V: [ -8  19 -36 -52  26 -47  17 -37   9 -56 -21 -34 -55  48 -19  35  36  18
 -51 -55  35  26  28 -37 -43 -52  -6  26   1 -48  28  43  27  36  40  39
  47 -56]
W: [-45  36  23 -30 -35  12  36  23 -43  -5  31  26 -18  -3  34  29 -21  36
   4 -16 -29  33 -35  22 -38   0  36  33  31  -6  33 -16 -34  27 -21  25
  12  -6]
A: [ -5  13 -27 -35  22 -35  13 -29   9 -42 -18 -26 -40  40 -15  27  34  -5
 -40 -40  30  21  25 -27 -28 -40  -7  22  25 -42  21  37  24  29  35  31
  38 -41]
succ: [24]	[29]
succ: [43]	[27]

T: [ 10  21 -51   2 -33 -20  -9  -4 -18   4   8  -1 -17  -3  -2]
X: [  7 -12   7   9  10   8   8  -6   5   4 -11  -1  18   1  -2]
M: [  6 -29  16  22  -9  10  -6  11 -26   4 -16   7  32  -2  -6]
Y: [ 11   2 -26   7  -5 -12   2  16  34  -3 -14   4   6   4   4]
U: [ -6  44 -22 -14 -10  -1   8  26 -14  -6  14   2  10  43   0]
succ: [-33]	[-20]
succ: [44]	[-22]
succ: [-4]	[-18]
[  6 -29  16  22  -9  10  -6  11 -26   4 -16   7  32  -2  -6]	M

Z: [  7  -4   4 -11   3   7 -12]
L: [-23   1   1 -11 -21 -10 -22]
B: [  5  -4   4 -11 -10   7   1]
[  5  -4   4 -11 -10   7   1]	B
succ: [5]	[-4]

Kavis: [-14  -6  54  -1]
depu: [-2 27 28 10]
Ziv: [-3 28 28 -3]
succ: [-2]	[27]
succ: [-6]	[54]
[-3 28 28 -3]	Ziv
succ: [-14]	[-6]
succ: [27]	[28]
[-14  -6  54  -1]	Kavis

faveb: [ 19 -20 -12   6 -22   2  21  -3   3  -7 -26  15  21   3]
desil: [ 21  42   9  -5  19  -1   4   9   4 -17  13   6  -2  11]
deze: [-36 -14 -20 -11   5 -25  13 -19  13   8   6   6  -3  20]
Zan: [-13   3  -4  23  -8  -2   0  20  -2   1 -14 -15   3  -1]
migup: [ 19 -20 -12   6 -22  -8  21  -3   3  -7 -26  15  21   3]
vese: [  4  22   1  -9   0  21 -10   6  -4 -16   1   6 -14  -1]
mun: [ -3 -13  -9 -16   4  -2  14  22  13   5  -3 -22   0   4]
zov: [  0  -1  21   5 -13  -1 -18 -15 -18  -3  17 -15   5 -16]
succ: [2]	[21]
succ: [23]	[-8]
succ: [-10]	[6]

Bet: [-35 -42  13  41]
boro: [-34  39  10  50]
miz: [-45  22  36 -37]
valo: [-48   6  30  -3]
sogu: [-34  39  10 -28]
kegad: [ 36 -34   7 -45]
liv: [ 23  -8  -6 -47]
sim: [-17 -45  10  40]
bedu: [ 42  -5  16 -47]
succ: [-48]	[6]
succ: [42]	[-5]
succ: [-42]	[13]
succ: [30]	[-3]

vasam: [-2  2  1 -3 -1 -1 -1  3  1  2  0  0]
birop: [-2  7  2 -1  0 -4  1  2  1  2  2  1]
Fiset: [ 3  8  2 40  8  6  3 -8 -2 -2  2  6]
Kodu: [-2  0  5 -3  0 -1  2  5  3  1  1  3]
Suf: [-1 -4  0 -3 -2  0  2  0  1  0  0  1]
luv: [-2 -1  1 -2  0 -2  2  1  1  0  1  3]
fuf: [-2 10 -5 -4 -2 -8  1 -2 -2  4  2 -4]
tatu: [  3 -13   3  -2  -1   4   0   2   3  -1  -3   4]
ladag: [ 4  1 -3 -3 -3 -3  1 -3 -1 -2  0 -2]
pab: [  3   1  -7 -10   1  -4   0 -11  -9 -10   0  -1]
tig: [ 1 -3 -7 -3  0 -2  0 -9 -8 -3 -2 -2]
palil: [-4 12 -2 -8  0  0 -3  4  0 -1  2 -7]
[-4 12 -2 -8  0  0 -3  4  0 -1  2 -7]	palil
[-1 -4  0 -3 -2  0  2  0  1  0  0  1]	Suf
[ 1 -3 -7 -3  0 -2  0 -9 -8 -3 -2 -2]	tig
[  3   1  -7 -10   1  -4   0 -11  -9 -10   0  -1]	pab

lag: [ 17  21   3  28 -16   5   8   5]
muso: [-7 -8 11 -3 -3 14  0  3]
mevid: [ 2  1 19 -3 -3 11  8 14]
firi: [ 17  21  -1  28  12 -16  -3   9]
[-7 -8 11 -3 -3 14  0  3]	muso
succ: [-8]	[11]
succ: [0]	[3]

zet: [-27 -24  24 -27  39  12 -19 -32]
zigo: [-30 -35  -2 -31 -26  31  20  -1]
Datub: [-15 -15 -26 -14  10  10 -15 -40]
zad: [-22  -2 -27  24  -6 -37  -4 -24]
noti: [-30 -35  -2  -6 -26  31 -22  -1]
nituk: [  7 -32 -33  -2  27 -23 -24 -16]
[-15 -15 -26 -14  10  10 -15 -40]	Datub
succ: [7]	[-32]
succ: [-23]	[-24]
succ: [27]	[-23]
succ: [-19]	[-32]
[-30 -35  -2 -31 -26  31  20  -1]	zigo

zifi: [-34 -18  24 -35  -8 -33  18 -32 -29 -32 -28  23 -26   3  27  -8 -33 -27
  26  -2  24 -34 -13]
zas: [ 21 -36 -37   8  -9  21 -47 -10 -22  24 -24  -1  34  33 -20  40  -1 -23
 -42  37 -36  21 -44]
doliz: [ 20 -36 -37   8  40  21 -47 -10  31  24 -24  -1  34  33 -20  40  -1 -23
 -29  37 -36  21 -44]
[ 20 -36 -37   8  40  21 -47 -10  31  24 -24  -1  34  33 -20  40  -1 -23
 -29  37 -36  21 -44]	doliz
succ: [-26]	[3]
succ: [-2]	[24]

Sidi: [ 29 -21 -25 -22   8   0 -24  13  40  -6  -4  22 -11 -14   2   0 -39   1
  18 -18  -6  40   4  12 -35 -19  26  15  20 -31   0 -33  37  10 -14  27
 -19  39  -7  -7  35  -5   6 -13  40 -11  19   8  -1  22 -28]
lapa: [ 29 -21 -25 -23   8   0 -24  13  40  -6  -4  22 -11 -14   2   0 -39   1
  18 -18  -6  40   4  12 -35 -19  26  15  20 -31   0 -33  37  10 -14  27
 -19  39  -7  -7  35  -5   6 -13  40 -11 -12   8  -1  22 -28]
Bora: [ 13 -19  18  20   1 -14 -34  31  -5  28  -3 -28 -30  28 -19 -33 -36  15
   3  -8  32  -6   5  30  28  20  12  32  -3  27  29  17   0 -23 -37  -4
 -25  32  21  17 -15  18  -9  37 -26 -30 -18  -4  25 -20   9]
zezo: [ 12  17  22 -33  -6 -39 -26   7  -6   3 -37 -16   9 -14  -7 -28  15  32
 -12  26   6   7 -23  -2   0  -9  30 -16 -33 -23  37  33 -20 -23  38 -32
 -29   5   6   8 -38   8 -29  -4  11 -36 -26  35  30   5  30]
simol: [ 12  17  22 -33  -6 -39 -26   7  -6   3 -37 -16   9 -14  -7 -28  15  32
 -12  26   6   7 -23  -2   0  -9  30 -16 -33 -23  37  33 -20 -23  38 -32
 -29   5   6   8 -38  14 -29  -4  11 -36 -26  32  36   8 -21]
Lunut: [-20 -20 -30 -18   5 -19  -4 -32  39  -6  19 -27 -19 -35 -18  34  36  35
 -14 -20 -32   5 -25  -2  21  27 -32 -28 -32  14  24  19   9 -29 -14  -6
  36   9  11 -32  24 -23   9 -40  38  -7  -6  31 -23  25   3]
[ 29 -21 -25 -23   8   0 -24  13  40  -6  -4  22 -11 -14   2   0 -39   1
  18 -18  -6  40   4  12 -35 -19  26  15  20 -31   0 -33  37  10 -14  27
 -19  39  -7  -7  35  -5   6 -13  40 -11 -12   8  -1  22 -28]	lapa
[ 29 -21 -25 -22   8   0 -24  13  40  -6  -4  22 -11 -14   2   0 -39   1
  18 -18  -6  40   4  12 -35 -19  26  15  20 -31   0 -33  37  10 -14  27
 -19  39  -7  -7  35  -5   6 -13  40 -11  19   8  -1  22 -28]	Sidi
[ 13 -19  18  20   1 -14 -34  31  -5  28  -3 -28 -30  28 -19 -33 -36  15
   3  -8  32  -6   5  30  28  20  12  32  -3  27  29  17   0 -23 -37  -4
 -25  32  21  17 -15  18  -9  37 -26 -30 -18  -4  25 -20   9]	Bora

lum: [ -7 -29  -6 -16]
Tibit: [45 16 -8 34]
noza: [-31 -29  -3 -25]
durad: [-28 -38 -10 -20]
Gifot: [ 48   9   8 -14]
Dab: [49  6 15 30]
succ: [49]	[6]
succ: [-7]	[-29]
succ: [9]	[8]
succ: [-6]	[-16]

